Below are the code and all the weights of a small trained network. Each question names an input and a class and asks about switching units off, where a switched-off unit gives its printed mean instead of its output.

import numpy as np


def w(rows, s, z=0):
    codes = np.array(rows[::2]) - 128.0
    scale = np.full(codes.shape[1], s)
    scale[-1] = z or s
    return codes * scale


def f(y):
    return np.maximum(y, 0)


def log_softmax(a):
    a = a - a.max(-1, keepdims=True)
    return a - np.log(np.exp(a).sum(-1, keepdims=True))


def net(x, mask):
    res = np.array(x, float).reshape(1, 5) / 4 @ E
    y = f(res @ A[0][:, :-1].T + A[0][:, -1])
    res = res + np.where(mask, y, B[0][:, -1]) @ B[0][:, :-1]
    return log_softmax(res[-1] @ U[:, :-1].T + U[:, -1])


A, B = {}, {}
E = w([
[128,210,101,155,130,248],'x0',
[141,171,172,233,111,66],'x1',
[81,73,76,191,74,138],'x2',
[76,97,218,167,200,139],'x3',
[184,154,238,128,47,162],'x4',
],0.011)
A[0] = w([
[201,104,197,180,66,88,207],'n0',
[157,149,209,152,211,147,126],'n1',
[199,196,139,32,67,229,253],'n2',
[80,120,172,235,148,157,200],'n3',
[28,74,130,155,197,112,232],'n4',
[104,194,68,254,70,132,145],'n5',
],0.0085,0.0056)
B[0] = w([
[158,123,207,121,46,75,222],'n0',
[132,226,184,124,198,172,180],'n1',
[154,138,104,61,83,196,253],'n2',
[89,138,160,235,147,170,186],'n3',
[1,83,120,135,218,71,202],'n4',
[195,115,19,247,103,127,210],'n5',
],0.0088,0.014)
U = w([
[254,141,71,204,39,105,87],'0',
[169,130,60,10,84,243,188],'1',
[123,209,204,149,177,222,37],'2',
[73,28,52,39,198,37,252],'3',
[248,137,229,98,5,82,176],'4',
[125,114,78,235,146,156,59],'5',
[41,77,227,192,136,120,18],'6',
[168,237,170,129,223,47,132],'7',
],0.0073,0.0031)

Each question gives the input, the list of numbers given to net, and the class t.
The units are the neurons (one row each of A and B). Each row of codes is followed by its name. A weight is (code - 128) times the scale printed after its matrix; where a second scale follows, it is the last column's (A, B and U).
mask holds one flag per neuron, in row order. A switched-off neuron (its flag False) gives its mean, the last column of its row in B, instead of its output. The means were averaged over made-up inputs and are rounded, as every weight is.
A unit's drop is (log p(t) with every unit on - log p(t) with that unit switched off) / (log p(t) with every unit on - log p(t) with every unit switched off).
most important unit: the unit with the biggest drop
top k neurons: the k neurons with the biggest drops, biggest first
drop of u: that unit's drop, to one decimal
input [7,1,1,-5,7], class 1: top 2 neurons => n2; n3
input [-5,-8,6,3,6], class 3: top 2 neurons => n3; n1
input [5,3,-6,-8,-2], class 1: top 3 neurons => n2; n0; n3
input [3,-6,7,-3,-5], class 3: most important unit => n4
input [-5,-6,-6,-1,1], class 1: top 3 neurons => n4; n0; n2
input [5,5,0,3,0], class 5: top 3 neurons => n5; n3; n2
input [8,3,0,-2,1], class 0: top 2 neurons => n5; n4
input [3,-3,-8,2,-7], class 3: top 2 neurons => n4; n3
input [-3,-3,-8,0,0], class 1: top 2 neurons => n0; n4
input [3,-3,-8,0,8], class 1: drop of n2 => 1.4
input [7,-1,1,-2,7], class 1: drop of n2 => 1.5
input [3,-1,-2,1,3], class 1: drop of n1 => -0.1
input [5,1,-5,-2,6], class 1: drop of n1 => 0.0
